Below are the code and all the weights of a small trained network. Each question names an input and a target symbol and asks about switching units off, where a switched-off unit gives its printed mean instead of its output.

import numpy as np


def w(rows, s, z=0):
    codes = np.array(rows[::2]) - 128.0
    scale = np.full(codes.shape[1], s)
    scale[-1] = z or s
    return codes * scale


def f(y):
    return np.maximum(y, 0)


def softmax(a):
    e = np.exp(a - a.max(-1, keepdims=True))
    return e / e.sum(-1, keepdims=True)


def log_softmax(a):
    a = a - a.max(-1, keepdims=True)
    return a - np.log(np.exp(a).sum(-1, keepdims=True))


def net(x, mask):
    ids = ['ΘΞδητψω'.index(c) for c in x.split()]
    T = len(ids)
    res = E[ids] + P[:T]
    u = 0
    for l in range(3):
        q, k, v = (res @ M[l].T for M in (Q, K, V))
        z = softmax(np.where(np.tri(T) > 0, q @ k.T / 3**0.5, -1e9)) @ v
        res = res + np.where(mask[u], z, O[l][:, -1]) @ O[l][:, :-1]
        u += 1
        y = f(res @ A[l][:, :-1].T + A[l][:, -1])
        res = res + np.where(mask[u : u + 8], y, B[l][:, -1]) @ B[l][:, :-1]
        u += 8
    return log_softmax(res[-1] @ U[:, :-1].T + U[:, -1])


Q, K, V, O, A, B = {}, {}, {}, {}, {}, {}
E = w([
[222,148,175],'Θ',
[174,112,127],'Ξ',
[128,91,94],'δ',
[98,136,163],'η',
[196,157,255],'τ',
[108,142,177],'ψ',
[98,105,119],'ω',
],0.019)
P = w([
[83,134,125],'0',
[166,250,114],'1',
[159,63,153],'2',
[120,218,78],'3',
[162,53,145],'4',
[105,202,69],'5',
[157,57,150],'6',
[104,192,67],'7',
[154,54,148],'8',
[101,186,68],'9',
[148,54,160],'10',
[104,182,71],'11',
[172,59,173],'12',
],0.014)
Q[0] = w([
[67,138,254],'0.h0',
[161,125,225],'0.h0',
[97,105,178],'0.h0',
],0.012)
K[0] = w([
[41,93,254],'0.h0',
[228,144,251],'0.h0',
[48,147,228],'0.h0',
],0.0061)
V[0] = w([
[169,146,215],'0.h0',
[254,56,142],'0.h0',
[168,55,64],'0.h0',
],0.0067)
O[0] = w([
[229,66,199,254],'0.h0',
[215,96,1,203],'0.h0',
[214,141,129,62],'0.h0',
],0.0057,0.0048)
A[0] = w([
[212,220,122,118],'0.n0',
[62,70,202,235],'0.n1',
[196,136,183,179],'0.n2',
[20,180,154,153],'0.n3',
[68,77,62,75],'0.n4',
[143,12,167,1],'0.n5',
[77,105,164,183],'0.n6',
[164,83,35,102],'0.n7',
],0.011,0.0047)
B[0] = w([
[47,143,101,209],'0.n0',
[254,121,85,215],'0.n1',
[99,107,53,255],'0.n2',
[165,128,37,191],'0.n3',
[167,139,42,144],'0.n4',
[161,232,196,224],'0.n5',
[195,129,93,169],'0.n6',
[184,118,218,168],'0.n7',
],0.0075,0.0092)
Q[1] = w([
[168,132,141],'1.h0',
[199,77,11],'1.h0',
[141,123,131],'1.h0',
],0.011)
K[1] = w([
[143,113,129],'1.h0',
[199,3,127],'1.h0',
[98,162,89],'1.h0',
],0.0067)
V[1] = w([
[88,114,151],'1.h0',
[159,9,162],'1.h0',
[247,132,253],'1.h0',
],0.0074)
O[1] = w([
[161,108,129,79],'1.h0',
[177,70,255,164],'1.h0',
[111,216,169,251],'1.h0',
],0.0071,0.014)
A[1] = w([
[29,174,174,131],'1.n0',
[130,164,115,147],'1.n1',
[185,83,138,102],'1.n2',
[153,16,71,57],'1.n3',
[201,155,137,54],'1.n4',
[141,221,129,71],'1.n5',
[98,127,148,92],'1.n6',
[70,2,148,255],'1.n7',
],0.0097,0.0059)
B[1] = w([
[2,146,59,167],'1.n0',
[134,110,136,193],'1.n1',
[177,151,103,199],'1.n2',
[24,125,34,138],'1.n3',
[111,115,78,247],'1.n4',
[129,52,153,254],'1.n5',
[193,76,114,128],'1.n6',
[203,38,176,131],'1.n7',
],0.0097,0.008)
Q[2] = w([
[26,131,109],'2.h0',
[94,129,59],'2.h0',
[155,130,251],'2.h0',
],0.011)
K[2] = w([
[118,250,177],'2.h0',
[61,240,119],'2.h0',
[104,61,82],'2.h0',
],0.013)
V[2] = w([
[83,45,162],'2.h0',
[114,125,9],'2.h0',
[79,38,123],'2.h0',
],0.013)
O[2] = w([
[135,20,82,78],'2.h0',
[2,45,227,251],'2.h0',
[138,36,136,118],'2.h0',
],0.008,0.022)
A[2] = w([
[86,138,174,50],'2.n0',
[82,130,166,8],'2.n1',
[109,137,121,205],'2.n2',
[166,86,6,186],'2.n3',
[112,89,132,2],'2.n4',
[105,182,35,44],'2.n5',
[157,151,100,8],'2.n6',
[123,113,183,124],'2.n7',
],0.017,0.0081)
B[2] = w([
[134,144,86,251],'2.n0',
[202,164,43,235],'2.n1',
[135,92,198,169],'2.n2',
[182,139,182,135],'2.n3',
[254,195,194,172],'2.n4',
[91,117,83,149],'2.n5',
[19,87,90,140],'2.n6',
[67,96,93,241],'2.n7',
],0.01,0.023)
U = w([
[208,64,132,133],'Θ',
[148,189,238,216],'Ξ',
[107,102,91,153],'δ',
[223,120,62,34],'η',
[254,150,174,118],'τ',
[157,65,217,147],'ψ',
[231,210,94,1],'ω',
],0.009,0.0083)

Each question gives the input, a string of symbols that net reads in full, and the target symbol t.
The units are the heads (3 rows each of Q, K, V and O) and the neurons (one row each of A and B). Each row of codes is followed by its name. A weight is (code - 128) times the scale printed after its matrix; where a second scale follows, it is the last column's (O, A, B and U).
mask holds one flag per unit, layer by layer, with each layer's heads first. A switched-off unit (its flag False) gives its mean, the last column of its rows in O or B, instead of its output. The means were averaged over made-up inputs and are rounded, as every weight is.
A unit's drop is (log p(t) with every unit on - log p(t) with that unit switched off) / (log p(t) with every unit on - log p(t) with every unit switched off).
The circuit of an input: a set's keep is (log p(t) with only the set's units on - log p(t) with every unit switched off) / (log p(t) with every unit on - log p(t) with every unit switched off). Starting from the 12 units with the biggest drops (on a tie, the unit counted first), units are removed one at a time, each time the one whose removal leaves the highest keep (on an exact tie, the one counted first), for as long as the keep stays at least 0.8.
units of the circuit, in order: the units of the circuit, biggest drop first
top k neurons: the k neurons with the biggest drops, biggest first
top k neurons in layer l: the k neurons of layer l with the biggest drops, biggest first
input Ξ δ Θ η δ η τ η Ξ, target τ: units of the circuit, in order -> 2.h0; 1.h0; 1.n7; 2.n3
input δ η ω ω ψ τ η ω ω δ, target Ξ: units of the circuit, in order -> 2.h0; 2.n1; 1.h0; 2.n0
input ω η Θ ψ η η ψ ψ Ξ ψ δ τ, target δ: top 2 neurons -> 0.n1; 2.n4
input ω Θ ω η Θ, target η: top 4 neurons -> 2.n1; 2.n4; 2.n7; 0.n3
input τ η Θ δ ψ, target ω: units of the circuit, in order -> 2.h0
input η η Ξ Ξ ψ ψ Ξ Ξ δ Θ η ψ η, target δ: top 4 neurons -> 0.n5; 0.n3; 2.n7; 0.n7
input η η δ η Ξ ψ τ η η ω ω Θ, target δ: top 4 neurons in layer 0 -> 0.n1; 0.n6; 0.n5; 0.n2
input η τ η η Ξ, target δ: top 4 neurons -> 0.n5; 0.n3; 2.n7; 0.n1
input η η ω Ξ Ξ, target δ: top 2 neurons in layer 0 -> 0.n3; 0.n5
input δ Θ δ τ Ξ Ξ ω, target Θ: top 3 neurons in layer 2 -> 2.n1; 2.n4; 2.n7
input Θ ψ τ η Ξ η δ, target ψ: top 2 neurons -> 0.n5; 0.n2
input τ η Θ ψ δ Θ ψ, target ω: units of the circuit, in order -> 2.h0; 0.n5
input ψ ψ Ξ ψ Θ η ψ Ξ ψ, target Ξ: top 2 neurons -> 0.n2; 0.n3
input η ω Θ Θ Ξ Ξ, target Ξ: units of the circuit, in order -> 2.h0; 2.n1; 2.n0
input ω τ η Ξ ω Ξ Ξ, target η: top 2 neurons -> 2.n1; 2.n4
input τ Ξ τ ψ ψ ψ η ω ω τ δ η Θ, target ω: top 3 neurons -> 1.n4; 2.n7; 0.n5
input ψ η Ξ ψ η, target Ξ: top 3 neurons -> 0.n2; 0.n3; 0.n0
input Θ η τ η ψ Θ τ Ξ ω, target ψ: top 4 neurons -> 0.n5; 0.n2; 0.n0; 2.n1
input Ξ ω τ Ξ τ η ω η ω τ τ, target τ: top 3 neurons in layer 0 -> 0.n2; 0.n3; 0.n1
input ψ δ δ, target Ξ: top 4 neurons -> 0.n2; 0.n3; 0.n0; 2.n1
input η τ ψ τ ψ, target δ: top 4 neurons -> 0.n3; 0.n5; 2.n7; 0.n7
input Θ Θ Θ, target ψ: top 3 neurons -> 0.n5; 0.n2; 2.n1
input η τ τ ψ Ξ ω Ξ ω τ, target δ: top 3 neurons in layer 0 -> 0.n5; 0.n3; 0.n7
input ψ η τ ψ ω ψ Θ η ψ, target Ξ: top 3 neurons -> 0.n2; 0.n5; 0.n3
input Ξ ω Θ ω η η Θ Θ τ δ Θ, target τ: top 2 neurons in layer 1 -> 1.n7; 1.n4
input δ τ Θ τ ψ δ Θ Θ, target Ξ: top 3 neurons -> 0.n0; 0.n1; 2.n1
input Θ ω ψ τ Ξ ω, target Ξ: top 2 neurons in layer 2 -> 2.n7; 2.n1
input Ξ τ τ η ψ τ η ψ τ η Ξ δ η, target τ: top 2 neurons in layer 0 -> 0.n2; 0.n3
input Ξ τ η δ Ξ, target τ: top 3 neurons in layer 0 -> 0.n2; 0.n3; 0.n5
